Below are the code and all the weights of a small trained network. Each question names an input and a target symbol and asks about switching units off, where a switched-off unit gives its printed mean instead of its output.

import numpy as np


def w(rows, s, z=0):
    codes = np.array(rows[::2]) - 128.0
    scale = np.full(codes.shape[1], s)
    scale[-1] = z or s
    return codes * scale


def f(y):
    return y / 2 * (1 + np.tanh(0.7978845608 * (y + 0.044715 * y**3)))


def softmax(a):
    e = np.exp(a - a.max(-1, keepdims=True))
    return e / e.sum(-1, keepdims=True)


def log_softmax(a):
    a = a - a.max(-1, keepdims=True)
    return a - np.log(np.exp(a).sum(-1, keepdims=True))


def net(x, mask):
    ids = ['γδεζηθλμπστψ'.index(c) for c in x.split()]
    T = len(ids)
    res = E[ids] + P[:T]
    u = 0
    for l in range(3):
        r = res
        for j in range(2):
            rows = slice(2 * j, 2 * j + 2)
            q, k, v = (r @ M[l][rows].T for M in (Q, K, V))
            z = softmax(np.where(np.tri(T) > 0, q @ k.T / 2**0.5, -1e9)) @ v
            o = O[l][rows]
            res = res + np.where(mask[u + j], z, o[:, -1]) @ o[:, :-1]
        u += 2
        y = f(res @ A[l][:, :-1].T + A[l][:, -1])
        res = res + np.where(mask[u : u + 4], y, B[l][:, -1]) @ B[l][:, :-1]
        u += 4
    return log_softmax(res[-1] @ U[:, :-1].T + U[:, -1])


Q, K, V, O, A, B = {}, {}, {}, {}, {}, {}
E = w([
[37,207,84,161],'γ',
[111,151,86,31],'δ',
[60,150,152,114],'ε',
[203,113,104,228],'ζ',
[193,192,206,131],'η',
[229,126,149,212],'θ',
[53,156,129,134],'λ',
[222,121,208,216],'μ',
[51,92,156,152],'π',
[115,131,57,86],'σ',
[93,106,97,51],'τ',
[188,25,2,82],'ψ',
],0.0075)
P = w([
[88,254,136,136],'0',
[124,142,125,63],'1',
[133,131,123,83],'2',
[140,114,128,94],'3',
[149,114,118,105],'4',
[149,97,126,112],'5',
[151,102,113,125],'6',
[152,91,116,137],'7',
[155,84,114,147],'8',
[153,72,114,153],'9',
[153,69,104,172],'10',
[158,70,100,181],'11',
[157,69,93,193],'12',
[158,83,79,194],'13',
],0.0065)
Q[0] = w([
[236,97,104,36],'L0H0',
[132,140,122,34],'L0H0',
[249,70,74,62],'L0H1',
[22,255,179,176],'L0H1',
],0.0061)
K[0] = w([
[212,42,199,54],'L0H0',
[143,154,206,70],'L0H0',
[246,51,2,231],'L0H1',
[65,213,239,130],'L0H1',
],0.0068)
V[0] = w([
[148,54,193,68],'L0H0',
[168,1,134,124],'L0H0',
[202,69,65,183],'L0H1',
[80,195,113,182],'L0H1',
],0.0073)
O[0] = w([
[25,121,82,167,51],'L0H0',
[61,163,105,254,52],'L0H0',
[183,75,60,230,245],'L0H1',
[196,169,186,104,98],'L0H1',
],0.0067,0.0011)
A[0] = w([
[240,149,168,240,254],'L0N0',
[76,18,41,107,190],'L0N1',
[2,105,199,162,133],'L0N2',
[237,64,98,193,222],'L0N3',
],0.006,0.0042)
B[0] = w([
[149,32,209,184,244],'L0N0',
[137,119,39,43,200],'L0N1',
[89,254,93,196,117],'L0N2',
[127,39,117,196,253],'L0N3',
],0.0073,0.0055)
Q[1] = w([
[162,37,76,55],'L1H0',
[50,228,242,253],'L1H0',
[134,55,127,123],'L1H1',
[105,127,193,77],'L1H1',
],0.0057)
K[1] = w([
[175,13,95,181],'L1H0',
[109,254,174,22],'L1H0',
[141,98,174,160],'L1H1',
[146,119,173,113],'L1H1',
],0.0074)
V[1] = w([
[131,101,254,192],'L1H0',
[99,129,132,37],'L1H0',
[80,100,138,191],'L1H1',
[221,46,190,204],'L1H1',
],0.0071)
O[1] = w([
[133,255,100,153,184],'L1H0',
[90,98,224,165,81],'L1H0',
[58,113,90,180,129],'L1H1',
[138,137,99,213,254],'L1H1',
],0.0072,0.0078)
A[1] = w([
[241,109,229,199,158],'L1N0',
[209,196,73,81,163],'L1N1',
[3,203,61,141,243],'L1N2',
[72,200,132,202,255],'L1N3',
],0.0054,0.0037)
B[1] = w([
[199,52,165,205,254],'L1N0',
[168,92,50,35,186],'L1N1',
[119,151,76,2,187],'L1N2',
[97,229,219,117,209],'L1N3',
],0.0063,0.0056)
Q[2] = w([
[61,107,161,91],'L2H0',
[139,175,83,61],'L2H0',
[30,249,215,174],'L2H1',
[155,3,14,49],'L2H1',
],0.006)
K[2] = w([
[98,130,118,69],'L2H0',
[141,138,45,193],'L2H0',
[162,132,206,32],'L2H1',
[190,62,49,255],'L2H1',
],0.0062)
V[2] = w([
[58,166,117,102],'L2H0',
[99,139,231,134],'L2H0',
[117,108,176,218],'L2H1',
[94,180,2,107],'L2H1',
],0.007)
O[2] = w([
[77,219,134,143,2],'L2H0',
[106,126,254,200,159],'L2H0',
[100,195,180,48,216],'L2H1',
[110,62,15,92,12],'L2H1',
],0.0067,0.0066)
A[2] = w([
[159,144,253,210,2],'L2N0',
[91,49,188,205,163],'L2N1',
[20,221,185,59,195],'L2N2',
[1,131,122,118,178],'L2N3',
],0.0063,0.0056)
B[2] = w([
[117,74,18,77,233],'L2N0',
[189,195,82,155,249],'L2N1',
[3,181,156,213,187],'L2N2',
[55,189,13,154,128],'L2N3',
],0.0077,0.012)
U = w([
[254,124,217,111,196],'γ',
[133,132,154,174,151],'δ',
[77,113,159,197,137],'ε',
[99,42,78,57,136],'ζ',
[106,95,183,123,159],'η',
[167,164,52,45,37],'θ',
[103,114,155,137,77],'λ',
[80,121,93,125,56],'μ',
[72,185,127,174,66],'π',
[91,118,140,118,254],'σ',
[85,123,133,147,62],'τ',
[114,170,92,100,115],'ψ',
],0.0062,0.004)

Each question gives the input, a string of symbols that net reads in full, and the target symbol t.
The units are the heads (2 rows each of Q, K, V and O) and the neurons (one row each of A and B). Each row of codes is followed by its name. A weight is (code - 128) times the scale printed after its matrix; where a second scale follows, it is the last column's (O, A, B and U).
mask holds one flag per unit, layer by layer, with each layer's heads first. A switched-off unit (its flag False) gives its mean, the last column of its rows in O or B, instead of its output. The means were averaged over made-up inputs and are rounded, as every weight is.
A unit's drop is (log p(t) with every unit on - log p(t) with that unit switched off) / (log p(t) with every unit on - log p(t) with every unit switched off).
The circuit of an input: a set's keep is (log p(t) with only the set's units on - log p(t) with every unit switched off) / (log p(t) with every unit on - log p(t) with every unit switched off). Starting from the 12 units with the biggest drops (on a tie, the unit counted first), units are removed one at a time, each time the one whose removal leaves the highest keep (on an exact tie, the one counted first), for as long as the keep stays at least 0.8.
units of the circuit, in order: the units of the circuit, biggest drop first
unit that matters most: the unit with the biggest drop
k most important neurons: the k neurons with the biggest drops, biggest first
top k neurons in layer l: the k neurons of layer l with the biggest drops, biggest first
heads that matter: for each layer, one digit per head in row order, 1 if its drop is at least 0.15 and else 0, layers parted by /
input μ ε τ, target π: unit that matters most => L2N2
input γ η π σ μ ψ, target ζ: units of the circuit, in order => [L0H1; L0N1; L2H1]
input ε δ ψ τ τ σ μ σ ψ σ σ, target ζ: units of the circuit, in order => [L0H1; L2H1; L0N1; L1H0]
input μ λ σ ζ ε δ λ δ θ η μ σ, target π: 3 most important neurons => [L2N2; L0N0; L1N0]
input σ δ λ ζ ζ ζ γ λ μ δ δ, target π: top 2 neurons in layer 0 => [L0N0; L0N1]
input γ τ σ ψ τ, target ζ: top 3 neurons in layer 0 => [L0N0; L0N3; L0N1]
input μ τ θ ζ η λ γ δ, target θ: units of the circuit, in order => [L1H0; L2H0; L0N0]
input λ σ λ δ ε ε ζ η η ψ σ, target ζ: heads that matter => 01 / 00 / 01
input σ δ π δ ε ε γ σ δ γ σ σ θ, target γ: heads that matter => 00 / 00 / 01
input μ ζ σ τ δ η σ π ζ η τ, target θ: 4 most important neurons => [L0N3; L0N1; L1N1; L0N0]
input ζ η μ σ δ ε σ σ σ σ π λ, target ζ: heads that matter => 00 / 10 / 11
input ζ θ λ δ σ ψ π, target ζ: 4 most important neurons => [L0N2; L0N0; L1N1; L2N1]
input θ μ ε, target θ: heads that matter => 10 / 10 / 01
input γ θ θ η γ μ ζ δ, target θ: units of the circuit, in order => [L1H0; L1N1; L0N0]
input ζ σ μ η ζ ζ ζ ε, target ζ: 2 most important neurons => [L0N0; L1N3]
input δ ψ γ λ η γ σ μ τ, target π: unit that matters most => L2H1
input δ π δ ζ δ τ η θ π π ψ τ, target ζ: heads that matter => 01 / 10 / 01
input ε σ σ, target γ: 3 most important neurons => [L2N0; L1N3; L2N2]
input ζ μ π ζ μ τ τ θ ψ π σ γ, target ζ: 3 most important neurons => [L0N0; L1N2; L2N1]
input δ σ δ π ζ τ μ μ σ δ, target π: 3 most important neurons => [L2N2; L0N0; L1N0]
input ζ σ μ η σ δ λ, target ζ: 2 most important neurons => [L0N0; L2N1]
